Below is a small trained network, with its code and all its weights. Each question gives an input and a class and asks what happens when units are switched off, that is, made to give their printed mean instead of their output.

import numpy as np


def w(rows, s, z=0):
    codes = np.array(rows[::2]) - 128.0
    scale = np.full(codes.shape[1], s)
    scale[-1] = z or s
    return codes * scale


def f(y):
    return np.maximum(y, 0)


def log_softmax(a):
    a = a - a.max(-1, keepdims=True)
    return a - np.log(np.exp(a).sum(-1, keepdims=True))


def net(x, mask):
    res = np.array(x, float).reshape(1, 5) / 4 @ E
    y = f(res @ A[0][:, :-1].T + A[0][:, -1])
    res = res + np.where(mask, y, B[0][:, -1]) @ B[0][:, :-1]
    return log_softmax(res[-1] @ U[:, :-1].T + U[:, -1])


A, B = {}, {}
E = w([
[53,173,35,93,120,154],'x0',
[90,245,153,112,140,130],'x1',
[2,117,166,170,159,58],'x2',
[151,45,134,22,157,189],'x3',
[122,151,108,86,74,89],'x4',
],0.0083)
A[0] = w([
[131,78,80,142,150,125,123],'n1',
[98,144,99,174,154,135,168],'n2',
[152,145,161,111,122,123,91],'n3',
[125,129,120,68,117,169,226],'n4',
[140,73,64,146,84,83,175],'n5',
[182,169,155,133,109,102,125],'n6',
[128,115,129,208,115,83,72],'n7',
[3,85,200,178,171,94,170],'n8',
[133,185,130,130,110,102,89],'n9',
[128,181,122,57,130,137,157],'n10',
[127,142,107,59,144,150,122],'n11',
[173,112,98,136,163,107,140],'n12',
[134,89,44,110,82,99,144],'n13',
[124,137,61,9,141,174,115],'n14',
[146,99,157,91,147,112,73],'n15',
[133,88,128,117,146,99,78],'n16',
[153,128,216,139,155,144,252],'n17',
[182,110,93,98,140,140,138],'n18',
[128,92,156,130,131,142,73],'n19',
[128,145,91,160,149,127,85],'n20',
[150,83,189,173,169,132,61],'n21',
[166,53,142,166,197,190,166],'n22',
[106,202,99,105,86,80,75],'n23',
[96,180,118,89,115,148,126],'n24',
[107,122,125,126,138,123,99],'n25',
[129,81,36,108,70,99,160],'n26',
[156,40,228,29,129,122,121],'n27',
],0.013,0.0036)
B[0] = w([
[147,154,123,126,113,147,163],'n1',
[155,132,138,127,108,111,170],'n2',
[124,119,136,125,126,156,141],'n3',
[113,111,107,137,154,147,182],'n4',
[127,110,122,119,150,165,182],'n5',
[143,122,163,118,122,170,165],'n6',
[86,90,104,94,154,127,178],'n7',
[91,123,144,135,111,4,250],'n8',
[166,129,152,124,120,144,161],'n9',
[116,142,98,147,137,121,170],'n10',
[126,110,91,120,144,132,168],'n11',
[135,144,137,122,118,137,155],'n12',
[164,137,76,147,143,137,180],'n13',
[127,113,63,130,163,149,209],'n14',
[129,100,137,116,114,151,150],'n15',
[125,119,144,132,135,135,147],'n16',
[162,123,137,122,123,166,188],'n17',
[128,119,144,129,141,146,179],'n18',
[119,125,156,133,137,129,146],'n19',
[113,123,143,108,126,122,145],'n20',
[148,186,110,144,111,111,174],'n21',
[186,192,140,147,117,144,200],'n22',
[177,191,137,153,122,134,181],'n23',
[159,148,105,149,116,98,168],'n24',
[127,115,144,136,134,118,140],'n25',
[132,144,86,136,159,163,189],'n26',
[98,70,195,94,109,180,207],'n27',
],0.026,0.014)
U = w([
[135,65,254,45,84,155,66],'0',
[186,142,45,109,194,207,249],'1',
[36,83,73,113,155,34,22],'2',
[130,181,162,161,77,51,80],'3',
],0.01,0.002)

Each question gives the input, the list of numbers given to net, and the class t.
The units are the neurons (one row each of A and B). Each row of codes is followed by its name. A weight is (code - 128) times the scale printed after its matrix; where a second scale follows, it is the last column's (A, B and U).
mask holds one flag per neuron, in row order. A switched-off neuron (its flag False) gives its mean, the last column of its row in B, instead of its output. The means were averaged over made-up inputs and are rounded, as every weight is.
A unit's drop is (log p(t) with every unit on - log p(t) with that unit switched off) / (log p(t) with every unit on - log p(t) with every unit switched off).
The circuit of an input: a set's keep is (log p(t) with only the set's units on - log p(t) with every unit switched off) / (log p(t) with every unit on - log p(t) with every unit switched off). Starting from the 12 units with the biggest drops (on a tie, the unit counted first), units are removed one at a time, each time the one whose removal leaves the highest keep (on an exact tie, the one counted first), for as long as the keep stays at least 0.8.
circuit, biggest first: the units of the circuit, biggest drop first
unit that matters most: the unit with the biggest drop
top k neurons: the k neurons with the biggest drops, biggest first
drop of u: that unit's drop, to one decimal
input [6,8,-6,-8,-1], class 3: unit that matters most	n26
input [-3,1,4,-2,-4], class 3: top 2 neurons	n14; n21
input [6,1,6,0,8], class 3: circuit, biggest first	n23; n8
input [2,5,5,3,2], class 3: top 3 neurons	n7; n23; n24
input [-5,-4,2,-7,-1], class 2: top 2 neurons	n7; n23
input [4,-6,6,6,-7], class 0: top 4 neurons	n27; n23; n24; n10
input [7,-3,0,-7,-7], class 2: circuit, biggest first	n22; n17
input [8,-5,5,-4,4], class 3: top 4 neurons	n23; n8; n14; n2
input [-5,-5,7,-2,0], class 2: top 2 neurons	n7; n8
input [-1,-4,3,-7,-6], class 2: top 3 neurons	n7; n23; n8
input [-7,-4,8,1,4], class 0: top 2 neurons	n27; n14
input [-2,-2,8,-4,4], class 2: drop of n7	0.3
input [-7,-7,-6,5,2], class 0: drop of n27	4.4
input [-8,-8,7,-6,5], class 2: top neuron	n7
input [-7,-7,6,7,-6], class 0: drop of n27	5.3
input [-7,-1,-5,7,-4], class 0: drop of n6	0.0
